Rows near named flat spaces through zero
rrhc: [-287 -112  -14   18 -104   86  -10  -84 -104  -51  108  195 -160   81
   62  -78  117  -90  -61 -106]
hdjd: [ 281 -113 -109  156  296  149    8 -250  167 -134 -281   85   80  -13
   -3   75   72    0 -171  -52]
tpqz: [  71 -150 -232  103  109  -11   38   11   32   33 -255  121  117   64
 -105  121   96 -111  -96  -65]
hdjd: [-340   83  273   86 -115  102   46 -155  105   98  115  252 -171  103
  128  -84   26  201  116 -230]
ggbm: [-295  -13  -28   43    5  201  135 -199    1  147  -46  214  -76   32
  -53  -32  129  168  115  -23]
gmtd: [ 143  -33   79 -104   67 -336    0  249 -140   92    2  -32  -28   62
  181  -80 -130  -11   -2  266]
tpqz: [ 216  -43  187  -39  194 -392 -191   96 -100  -51  -17 -234  -29   19
  334 -155 -305  -38  131  334]
tpqz: [ 146   77   14 -220   27  -62   -8   80 -124 -113  169 -382  -37  -76
  -13  -22 -150  -97  -45  256]
rrhc: [ -80 -132  -80  235   18  414  148 -282  365  154 -208  430   67   73
   33   64  293  158 -141 -366]
gmtd: [-112   98  -16 -161 -346   58  135  187  -64   79  204  265 -144   -5
 -234  -71  273  281 -201  -50]
ggbm: [  47  -92 -119   64  245  200   20 -278  -58 -190 -104    7  -22  -47
  -17   40   47 -144  -78   32]
tpqz: [-374  197   56 -139 -352  -78 -119  102 -115  121  242 -263  -38 -101
 -204 -116  -92  212  405  112]
ztnq: [-131  117  145  -56 -105 -215  -45   53  -12  117   13   -3 -110   42
  -83 -132  -64  364  189  125]
ztnq: [-228   51  140  -97 -262  -74   28   57  -17  233  115  290 -202   30
   -1 -279  160  557   90  152]
gmtd: [-149   64    2  136  -16  198  -23 -172  176   47  -51  -83  122  -40
  -59  101  -38  -20  207 -216]
rrhc: [-256   89  287  -14  -74 -155  -22   76 -178   24  223   86 -159   61
  229  -92 -137  -69  172  -22]
gmtd: [  29   83  231   98  292  218   48 -389  153 -129  -25  -76  -73    0
  174   25 -139   10   47  -77]
ztnq: [-115   91  217 -145 -107 -275  -71  180 -134  113  195 -174  -98   20
  174 -160 -207   89  221  235]
hdjd: [-208   86  135 -134 -314 -235 -293   81 -197 -214  299 -174 -234  -36
  -91 -239  -71  140  103   94]
rrhc: [ 138  219  237  -44   -3 -175   17   95   96  153   -6  -48   15  -47
    2  -64 -124  387  175  139]
ggbm: [ 229  -39 -217 -265 -102 -220   73  391 -160   87   40 -176   57  -15
 -146    6   31  -39 -192  311]
ztnq: [ -73  265  353 -326  -38 -453   79  263 -145  297  188 -337 -170   62
  100 -196 -351  396  327  519]
gmtd: [ 220   89  148 -140  271  -71   35  -42 -233 -228  130 -219 -110  -78
  143  -20 -194 -173  -61  279]
tpqz: [  56  111  210   44 -246 -300  -86  322  -12   75   81  309  -28   19
   34  -83   49  225    0 -123]
rrhc: [ 330   47 -214 -322  -37 -283  -19  306 -180  -16    5 -398   37 -103
 -292  -48  -54  138  -99  500]
ztnq: [ 148  -78  -98  130  369  145 -115 -249  -24 -267 -104 -403  189 -103
  140  185 -250 -565  110  -16]
ggbm: [-107   54   99   35  -18  -55   31   38  106  133  -12  -72   45   85
   57   66 -122  -28  129 -110]
ztnq: [ -41  210  185 -396 -190 -478   93  493  -83  415  209 -515  -11   82
   45  -92 -356  208  274  472]
ztnq: [  35   55  199  -20  109 -346 -160  137 -201 -160  108 -264  -38   34
  201    4 -335 -312  142   85]
hdjd: [-107   68  163  132   75  235   89 -244  162   84  -26  190  -16  -11
  117   -5   35  158  110 -151]
rrhc: [ 132  -66  -70   -3   55 -152 -149  -55 -195 -259  -69  161 -158  -48
 -141 -153  122  176 -141  175]
hdjd: [  94  -61  -21  -18   44  -50 -155 -127  -59 -277    2  -48 -142  -11
  -61 -106   25   50 -149   72]
hdjd: [-341   -2    3  -10 -460   57 -184   -5   16  -71  218  158 -175    5
 -172 -183  212  239  -17 -206]
hdjd: [ 209  -76    9  188  235  337  226 -229  309   71 -219  362   83   48
  140  125  183   46 -255 -252]
rrhc: [  50   73   72  -34   83    4   37   11   58   77   21 -240   92  -25
   97   62 -175  -88  130   61]
ggbm: [  59 -225  -99    3  186  -27    0 -104  -69 -111 -103   79 -108  112
  131  -55   43 -136 -217  101]
rrhc: [ 186  126  -23 -193  -64 -191   -8  193   45   83    7 -364   63  -39
 -180   -1 -130  189   41  241]
ggbm: [-107 -232 -426  126  -55  234   44  -90  111   20 -241  172  127   63
 -276  152  284 -136 -179 -242]
rrhc: [ 148 -151 -335   77   45  189   45   19    5  -63 -144   77  194  -64
 -138  173  184 -282 -194 -122]
hdjd: [-274  226  127 -148 -242 -322 -156  215 -174  127  184 -377  -12  -60
 -142  -92 -263  149  480  213]
ggbm: [   0   92  130 -129 -316 -423 -120  454   -8  116  162 -162    7   92
   -1  -38 -150   32   39   -8]
hdjd: [ 310  -79 -157   16  219 -160  -91  113  -98 -100 -147 -251  200  -78
   37  108 -153 -316   14  170]
ggbm: [-233   51  145  123  -78   60  -14 -109  124   98    4  143  -31   54
   54  -21   -1  129  166 -201]
ggbm: [ 149  -26 -117  -23   77   79    2  -45  -52 -104  -36  -32   33  -92
  -78   13   61  -31  -89   92]
tpqz: [ 403   17  100 -198  223 -156  134  108   85  159  -58 -217   13   15
  207  -79 -153  198 -103  424]
gmtd: [ 138   -6 -169  -71   22   93  119   81  209  307 -135 -259  259  -52
  -37   89  -41   72  107  154]
tpqz: [-136  -39 -242   52   48  332  171 -103  -54   89  -59   83  147  -91
 -121  159  145 -201   58  -75]
ggbm: [-222  111   19  184   36  361    6 -389   81  -44  -58  158   10 -137
 -159   20  114  192  233 -182]
ztnq: [ 124  111  182  -30  346 -208  -34  -61 -148 -137  -18 -364   -8  -10
  145   61 -380 -223  193  214]
gmtd: [   6 -125 -286   28  -96  110   15   79   67  139 -117   19  191  -43
 -115   67  146  -58   -9  -24]
ztnq: [  15  -85   69  -33  249 -107 -200 -248 -142 -232    1 -301 -139  -22
  184 -170 -222  -67  127  314]
gmtd: [-502  -11  -40  364 -372  441  -52 -317  374   38  -73  551   -9   68
 -268   61  392  255   30 -776]
ggbm: [ -72  124  238   69  -47 -121 -139  -75   75   -6   22    6  -73   -8
   44 -118 -104  274  210  -22]
tpqz: [ 472 -126 -258 -110  170 -281  -99  327 -263 -347  -24 -344  141  -30
  -56  200 -137 -652 -342  122]
ztnq: [  96 -230 -250   56  -50   19   39  164  -50  -48  -77  284   59   75
   -6   91  230 -285 -347 -169]
gmtd: [ -32    5 -143   28 -315  -25  -36  194  104   87  -31  185   73    4
 -271   27  216  180  -89 -202]
rrhc: [ 178   -4   -8 -160   90   -5  207   91  164  266  -63 -164   59   69
   86   16  -61  136  -83  218]
tpqz: [-231   39   97   27 -111   -3 -120  -28   11   68  114 -165   27  -28
  112  -55 -137  -45  292  -25]
tpqz: [-297  162  100   -8 -379  -29 -109  185  -47   97  254  -45   44  -81
  -64  -21  -30    6  279 -166]
hdjd: [ 282 -222 -292  214  404  318  344 -122  261  209 -454  293  302   86
   78  324  174 -259 -257 -187]
tpqz: [ 132 -153 -125  219  107  133  165   46  216  215 -269  387  224   80
  122  179  170 -122 -141 -270]
ztnq: [-125   49   69  -28 -215 -144 -134  134   13   47  110 -116   -1   10
   -7  -62  -76   50  139  -33]
hdjd: [ -28   11   -5   74 -222  -74  -93  210   94  109   31   32  150  -11
   13   44    8  -56   82 -193]
rrhc: [ 383  -47 -183 -186  190 -186   68  249 -222  -32  -49 -234  112  -82
  -12   60  -83 -215 -137  390]
gmtd: [ 217  -89  -94   55  135  181   39 -127  -47 -233  -43  236  -40  -62
  -11   21  196  -88 -315  -60]
gmtd: [-183   48  -44 -208 -353 -234    8  305   53  306   79 -163  -24  101
 -180  -94   -9  305   97  138]
[ 121  205  519 -224  305 -403  119  122 -178  127  175 -281 -190   85
  471 -139 -479   66  210  478] | gmtd
[ 204 -234 -294   24   75   81   58   61   -1  -81 -140  129   85   45
  -28  107  185 -270 -362  -64] | hdjd
[ 118   86  174  111  191  138   51 -180   43 -131   -5  127  -21  -49
  119   51  -23  -33  -38 -123] | gmtd
[ 261   25   76   46  264  -76   34  102  -56   30  -43 -150  201  -79
  279  124 -225 -332  112  100] | hdjd
[-219   46  170  139   77  183  -75 -377   53  -93    8  103 -131  -31
   74 -109   -6  177  192  -82] | hdjd
[-200  104  239  -29 -150 -133   -5   65  -21   94  141  120 -153   76
   77 -117  -40  206  108  -31] | rrhc
[ 163    6 -100 -157   27 -180    7   90  -43  -39  -70 -162  -59   32
 -208  -30  -12  164 -132  231] | tpqz
[ 182   14  126  -67  237  -19  169  -66 -130 -126    6  213 -197   51
   92  -35   44   49 -269  127] | ztnq
[  68   53   87   42   67  148   43 -215   62 -176   -9  203 -150   -5
  -85  -31  132  198 -193 -106] | ztnq
[  25  -78  -75   39  113  247  159 -110  125  145  -78   67   98   -3
  121   64   68  -62  -38  -22] | rrhc
[  69   21  -65    7  -61  -81   22  121  187  203 -141  -80  147   34
 -104   61  -20  152   66  -12] | ggbm
[ -89  198  165 -210 -286 -182  -63  284   36  269  250 -416   74  -72
   58 -102 -233  171  334  212] | tpqz
[ 262   -5  -71    9  152  154   70 -141  127  -63 -131   27   38  -63
  -80   26   96  145 -169   50] | hdjd
[  47   69  146  -85   37  246  308 -168  191   75   27  310 -219  108
  -21  -42  211  388 -341  -65] | hdjd
[ 306 -154 -115  148  524  379  301 -291  105   13 -277  214  145  -15
  236  194   88 -265 -224  -12] | hdjd
[ 356   82  136 -145   71 -338   -4  263   94  166  -49 -266   81   14
  126  -53 -223  193   31  309] | ggbm
[   2  -59 -124  -33  -20  -83  -48  151   78  182  -50 -367  226    6
   68   87 -184 -219  189   79] | tpqz
[-302  -21  -48  231  -53  297 -141 -310 -122 -363   81  230  -79  -77
 -127   65  154 -274   12 -414] | gmtd
[  28   62  213  -49  240  -60  -59 -189  -52  -76   49 -283  -91  -30
  229 -106 -271   13  196  260] | rrhc
[ 372  107  243 -103  129 -282 -142  120  -72 -172  108 -260  -38  -80
  207 -105 -250   14  -16  259] | ggbm
[   8  136   82 -136   35  156  185  -97   92  176   42  -82  -38  -52
  -33  -51    1  320   66  192] | ztnq
[  -2   41   70  -95 -255 -268 -176  334 -146  -46  231 -150    9  -29
   62  -59 -107 -154   43   19] | hdjd
[ 108   24   88  -47  193  -65   72  -97  -78  -97  -45   69 -153   41
    9  -49  -16  120 -115  146] | ztnq
[ -58  -52   29  -94 -131  -88   59  109  -37  186   37  240 -122   51
   62 -189  141  313  -52  172] | ggbm
[ 294  135  185 -158  213 -214  -90    9 -208 -222  112 -311  -97 -127
   99 -111 -244   25   41  394] | ggbm
[-133  -11  -33  126 -170  -71  -36   88   73  113  -96  268   38   60
 -122   16  127  142   49 -210] | tpqz
[-129   16   99  -14 -126 -224 -227   90   11   17   89 -312   21   23
  101  -78 -234  -55  257   41] | tpqz
[-313   26   22  178   30  152 -121 -258  116    2  -46 -213  102  -10
   11   87 -164 -162  371 -210] | gmtd
[-191   64  223   95  230  165 -109 -351  -51 -136  118 -297  -16  -91
  307  -22 -301 -262  370   24] | rrhc

Rows near named flat spaces through zero
tz-cj: [   4  291 -154  106 -173 -318  159    0  -69  -54  244 -111   77 -169
 -114   75 -142  -95  160  -11]
qj-pc: [ 165    9  251   40   -2   85   82   13  -67   33  -96 -140  154  316
  179   54  139 -110  -71   11]
mp-dn: [-129 -307  170    4   12   76   38  116 -105   50  235  134  -47 -275
 -111    3  -57  252  -30  -80]
qj-pc: [-363 -209   35  -78  161 -302 -112   16  -21  327  543   71   59 -494
 -137  -54   84  279  -18  -54]
zj-dp: [ -99 -163 -100  109 -141 -109   24  138 -266  -30   -4  166  -62 -274
    9    1  218  118   31  -89]
lf-rj: [ -19 -212   58  -80   16  -66    5  140   44  107  334   74  216 -244
   17   29 -144  140  -50  -32]
tz-cj: [ 158  -30   75  -83  -68  -41   50  -71   57  -84  164   53 -117    6
 -266  162 -115   -7 -206   47]
qh-nl: [ -10  -80    4  -13   27  200 -188  -89  -46  128 -151   31   70  104
   24  -49 -106  -68 -110  -34]
qh-nl: [ 203 -307  169 -227  152  386 -367  -92  128  187   16   73    8  234
 -122   18 -331   39 -277  211]
qj-pc: [-222  144 -251  233  -65  -28 -149 -119 -131   59  -42 -131  199 -193
   71  -51   79  -31  298 -273]
lf-rj: [ 76 -90  67 -50 190 140 -79 -90 179  34  34 -15  82 185  44  11  58 108
 -30  83]
tz-cj: [ -73  -72   45   59   63   21  -29  -40 -113  146  144  -14  248   -3
   93   82   -2   12  -19 -178]
mp-dn: [ -95 -253  266 -310  -20 -159  -52  248 -328  264  290  148 -164 -188
  -70  202 -259 -146 -359  -96]
tz-cj: [ 195  -74  276 -100 -115  212  -54  -20   47  132 -162    7  -73  198
 -163 -213 -306  -93 -307  347]
qj-pc: [  88 -165    8 -134  126  -67  -25  137 -209  -34   92  151 -182  122
   83  298  161   20  -81   -2]
qj-pc: [  39   83 -135 -101  254  -50 -135 -163  284   18  175  -79  106  128
   21  114   43   45   67   30]
qh-nl: [ -25  -65  173  -95  -76 -139  -38   63 -170  224  188  -16   57  -90
  -55   40 -120 -114 -201   -6]
tz-cj: [  -2  349 -201  198   11 -265  162 -196   63 -241  150 -155 -153    6
 -180  131  279   85  312   19]
qh-nl: [-149 -195 -110   88  184   42 -137  -33 -196  104 -137  169  -12   59
  185  -12  444  170   14  -47]
mp-dn: [ 467  -69  338    7 -176  -29  414 -125  291 -342  305   46 -118  120
 -486  193   10  193 -345  246]
mp-dn: [ 155  -15  125 -354   49  -20    9   73  458 -113 -118   34 -336   58
 -135 -148  -76  -29 -238  344]
qh-nl: [ -56   38 -181 -143  -10 -165   60  162  -45  -33   37  155  -83 -132
   57   73 -180 -100  -40  -42]
mp-dn: [ 112 -360  195   17  -37  341  -96   19   30   47 -111  143   23   21
  -75 -169  -42  210 -178  162]
zj-dp: [-259   64  -39  -36  -51 -141   21  232 -350   53 -127   28 -258 -164
  136  -11    0 -155  125 -139]
mp-dn: [ 190  131 -184  -24  -42   36   46  -43  184 -238 -125    8    4  126
    8  106  -63  -94   22  -12]
tz-cj: [ -40 -113   77  -61   78  215 -131  -22   32   83 -274   32    0  136
  129 -112   55  -51 -120  -34]
zj-dp: [ -15   17  -55  -30  144  210   16  -37  320 -130  -41  -20   24   29
   27  -80 -168  113  151   -5]
lf-rj: [ -43   65 -147   37 -110 -256  104  101   82  -17  147    4  164 -273
   38  -88   29   46   89   15]
tz-cj: [ -91 -114  343  -69  135  127   68  -25 -135  209   11   43  -60  183
   -5  -22  -79  -22 -250    7]
tz-cj: [ 123 -243  200 -153  182  145   32   12  222  -92  114   92 -126  104
  -73   92   76  209 -142   96]
qj-pc: [ -33 -532  354 -281   17  351 -115  243  -13  126  100  280 -310 -227
 -247 -137 -495  219 -294  183]
qj-pc: [ -66   45  -73   61 -195   53    8  133 -299  -43 -381   66 -149  -14
  117  -69   -8 -205    6 -104]
qh-nl: [ 180 -228  197  -93 -126  123  -52   21  114  -20   68   62  -86  -78
 -248  -51 -132  104 -221  181]
lf-rj: [ 461  227  -95  144  -90  283  -68 -231  184 -378 -506 -170 -181  565
  -53   33  237  -97  119  273]
qh-nl: [ -43  123  -58   -1  411  336 -209 -141  326   23 -134 -201   -1  351
  177 -170  -65  147  404  214]
lf-rj: [ 102   89   65  -52 -284  -99  116  134 -301 -121 -418   96 -424  110
  -52   -2  115 -298 -242   89]
zj-dp: [ 231  -33  227  -66 -206  -33  258  176 -271 -239 -151  139 -532  156
 -199  153   35  -90 -219  195]
lf-rj: [  -9 -170   -9  -60   93  -38  -21   69  201  -19  213   34  107 -178
   27   -2   89  215   55    6]
mp-dn: [ 126  182 -150   93 -154 -268   78  -23   47  -61  166 -132  299  -76
   47  114   90  -98   78  -79]
zj-dp: [  44  -47  208 -118   94  162   14   41 -111   18 -219    7 -126  309
  145  108   27 -175 -172  -79]
lf-rj: [ -92  158   18    6 -140 -129  122   43  -45    6 -254  -12 -124  -32
   28 -187   75 -171  -83   31]
zj-dp: [ 109 -268  344 -113  345  409 -124 -161  105  161   15   37   32  445
   15   61  -37  136 -238  109]
qh-nl: [ 188 -112  151 -246   35  367  -55  186  310 -168  -77  -34 -169   70
  -34  -45 -519    3   59  156]
mp-dn: [ 315  161 -210  199 -343 -335  137  -61 -205 -118  232  -46  423  -22
  -19  360  103 -193  -76 -185]
tz-cj: [  43  -90  -70   62  119  162 -193 -126  165   23  118  -32   56   -1
 -111  -81  -33  250  169  179]
mp-dn: [ -29  -99  126  143  -67 -272   73   -1 -461  170  257   31  111  -28
   10  233  371   13 -132 -134]
lf-rj: [ -90 -556  319 -205  120  234 -213   59   56  253  325  210  -74 -276
 -265  -85 -247  333 -292   99]
qh-nl: [ -38   18  -93   99  -19   81  -24   24 -184  -38 -132   13   11   45
  115   56   31  -47  119 -133]
mp-dn: [ -38 -184   77  176    7  274   -4  -44 -117  -34  117   96 -147  -93
 -259  -78 -180  332  148  127]
lf-rj: [ 240 -203  295  -88  -82  356  -82  -35   97  -68 -381   55 -282  265
 -152 -162   29    6 -296  280]
lf-rj: [ 278  243 -187  212 -412   13   16  -14  -50 -232  -85 -162   76  -54
 -170    0 -261 -144  218   88]
tz-cj: [-148 -504  295 -155   69  340 -170  191   12  143  -75  158  -97 -209
   27 -191  -67  211 -156  -37]
zj-dp: [-118 -129  206 -124  538  276 -193 -185  169  250  138  -56   25  355
   96   12    0  188   16   87]
qj-pc: [-157  135   82   50 -443 -368  244  273 -258  138  -54  -24   87 -411
   35 -267 -117 -255 -118  -39]
qj-pc: [ -49  178 -126  109 -196 -332   76  131 -245   50  241 -151  297 -229
  142  162  -29 -182  185 -250]
qh-nl: [  82 -269  277 -109  -19  -97  117  130  101  -55  153   66 -118 -126
  -81   19  300  192 -195   87]
tz-cj: [  63   88 -247   68  -67   74 -177  -41  -50  -14 -386   -3   94  152
  202  -78  132 -165   48   -3]
mp-dn: [ 194  -91  -12  174  -39   79  130  -57  -39 -219  180   55   42   42
 -132  210   83  217   86  -12]
tz-cj: [ 183 -221  243 -163 -300   77   40  149   17  -89 -171   98 -118 -109
 -126   -8  -78 -145 -403  -37]
qj-pc: [-182   64  121  -56  -78 -219  116  105  -84  162 -142    9  -66 -100
   91 -224  140 -137 -166   37]
mp-dn: [ 184  -93   85  122   73   77   90  -44  -85  -98  126  -27  195  227
  111  277  231   94   32 -121]
zj-dp: [   7 -207  145 -164  176  272 -241    3   63  107 -148   75 -308  147
  -86 -158  -77  122  -79  304]
lf-rj: [ 239  250 -157  270 -114  278   16 -180   14 -289 -451 -129  -47  383
   20  -43   84  -75  240  102]
qh-nl: [ 128   71  -81   -5   26  171  -50 -139  253 -129 -107  -31    0  131
  -86  -32 -126    8   23   76]
lf-rj: [ -64   -8   44 -117  246   89  -10   75  -78  -77 -198   11 -257  263
  231  161  219  -65   68 -111]
qj-pc: [ -94   51 -288 -144  459  337 -480 -245  225   21 -313  -63  -81  374
  226   92   82  -64  194 -128]
zj-dp: [-120  183 -221  -44  226  141 -221  -83  232    6 -155 -127  -73   97
  100 -153 -132    3  328   96]
qj-pc: [ 122  262   73 -108  170  -81  244  -72  321 -169 -137 -103  -96  370
  110   28  170 -113  -51  115]
zj-dp: [-179  194 -245  198 -241  173   26   77  -15 -177 -293  -59  -58 -288
  -16 -275 -347  -46  390 -119]
zj-dp: [  48   18  124 -256   15 -117  -66   68   69  218   89  -75  247   65
  160   85 -202 -306 -280 -104]
zj-dp: [-140 -310  -79 -199  291  206 -245  157   85  137   92  190  -29 -107
  130  -63 -217  221   78   69]
zj-dp: [ 179  -25  225 -147  -54  320  -53  -30  175  -77 -453  -51 -139  311
   28 -101  -78 -220 -254   51]
tz-cj: [ -19  153    2   15   75  -27   57  -33  -89   52  -96   -5 -133  204
   18  -60  -27  -63   19  176]
qj-pc: [ -71  -14   40  -16  154  -40 -131  -42 -150  199   -8  -58  108  167
  196   76  210  -78  -26  -76]
lf-rj: [ 398  301  -94    7 -240 -313   69 -134 -114  -65   30  -96  110  301
  -90  297   55 -369 -243   98]
qh-nl: [ 118 -298   95  -68   12  136  -31  163 -139  -77   37  154 -110   10
   21  167   38  118  -67   -9]
qh-nl: [ 108  -72    8  194 -102   56   35 -174 -120  -67  -12   43  123   71
  -94  128  231   57 -114 -129]
mp-dn: [ 112  -69  -71    6 -185  152  -91   -6  -89    3 -141  124   13  -17
 -113  -42 -288  -90 -156   43]
[ 148  156  -75 -157  232   -1 -106 -152  286   26  -26  -95   96  354
  112   83    2 -124  -56  116] | qj-pc
[ 278  152 -347  300    7  -37  114 -275  231 -322  158  -21  285  133
  -82  185  252  238  238   35] | zj-dp
[-118  200 -292  289 -117   45  -67 -109 -425  -25 -350  -28  127  116
  222  112  176 -242  178 -373] | qh-nl
[ 156 -104    4  -86  -32  -43  146  108  -86 -139  189  146   23   10
  -11  330 -121  -33 -145 -151] | qh-nl
[  42  139  -97   99  -19  144   -8 -129  -12  -41 -265  -30  102  219
   94  -16  -25 -147    2  -83] | mp-dn
[ -75  235 -135  -37  -70 -383  104  -29  -56   32   45  -31   62  -63
   56  110  147 -242 -108 -163] | qh-nl
[ -14  257 -243   12   63  -12   56  -20  341 -204  -24 -160  155  -28
  145   -2 -100  -48  318 -135] | mp-dn
[ 326 -251  192   49 -100   17  174   -5 -170 -121  143  135  190  186
   -1  390  244   22 -341 -165] | mp-dn
[ 129  213   47   73   47    6  101 -125   56  -75  104 -167   29  234
  -62  113  -78  -40  117   68] | mp-dn
[-209 -160   50 -145   82   76  -25  280 -118  151   -8  133  -78 -168
  157 -140 -289   24   36   10] | qh-nl
[ 170  204 -132  247 -139   75  119  -63   82 -199   13 -210  408   72
  133  104  -68  -62  286 -198] | lf-rj
[ 186  106 -278  112  -88 -164   61  -27 -153 -221   74   49   52   65
   18  340  163  -52   92 -123] | mp-dn
[ 205 -278  159  -57  247  459 -168 -118  133  -99 -142   75 -159  382
  -34   93   96  209  -68  136] | qj-pc
[ -20   15   78 -113 -118 -286   57   43  -47  167  273   33   32 -199
 -165    2 -163  -85 -234   70] | qh-nl
[ 200   -1  -77  167 -366  -48  124  109 -221 -112  109   31  221 -164
  -75  117 -229  -70   10  -78] | lf-rj
[  74   33 -179   19   22  -56  -59  -12  235  -71  254  -69  178 -150
  -46   15 -114  148  221   69] | tz-cj
[ -95  -27  146  -70  192  -96   99  -57  136  105  345   -9   29  -43
 -100   26  -50  153  -47   41] | qj-pc
[-129  -85  -13    9   18  238 -266 -115  140  161 -337   17  -58  -26
  -39 -414    5   65  -41  183] | qh-nl
[  34   75 -122   69   37  127 -194 -122  -55   14 -181  -71    0  175
   46    8   53  -66  108   10] | qh-nl
[ 121   -3 -100  132  -36 -158   46  -74 -134  -59  124   49   61   51
  -40  171  289   83   -6   26] | zj-dp
[-382  237 -272   29  329 -109 -115 -123  152  -12   44 -139 -157 -107
   83  -44  194  114  459 -138] | lf-rj
[ 107  345 -238  121 -196 -129   89  -64   22 -118  -88 -171  335   55
  147  113 -100 -316  109 -239] | zj-dp
[ 215  113  -72  104 -221  -79  167   79 -145 -206 -142    7   -9  104
   45  114   89 -130   10   13] | qj-pc
[ -67 -184    0 -128   54  165 -164  176  160  108    6   49   33 -185
   60 -250 -294  132   90  168] | tz-cj
[-202   62 -211  -18  135 -324  -25  -27  -81  170  342   77   79 -200
  -13   76   18   69   54  -34] | lf-rj
[  25 -107  276  -42  -76   25  156  136  -25  -27  -43   14 -151  -19
  -36  -85   46   37 -114   89] | tz-cj
[  71   -4  217  -78   -3   14   67  -25   38  -73 -190  -22 -292  174
  -76  -20  235  -49 -175  109] | zj-dp
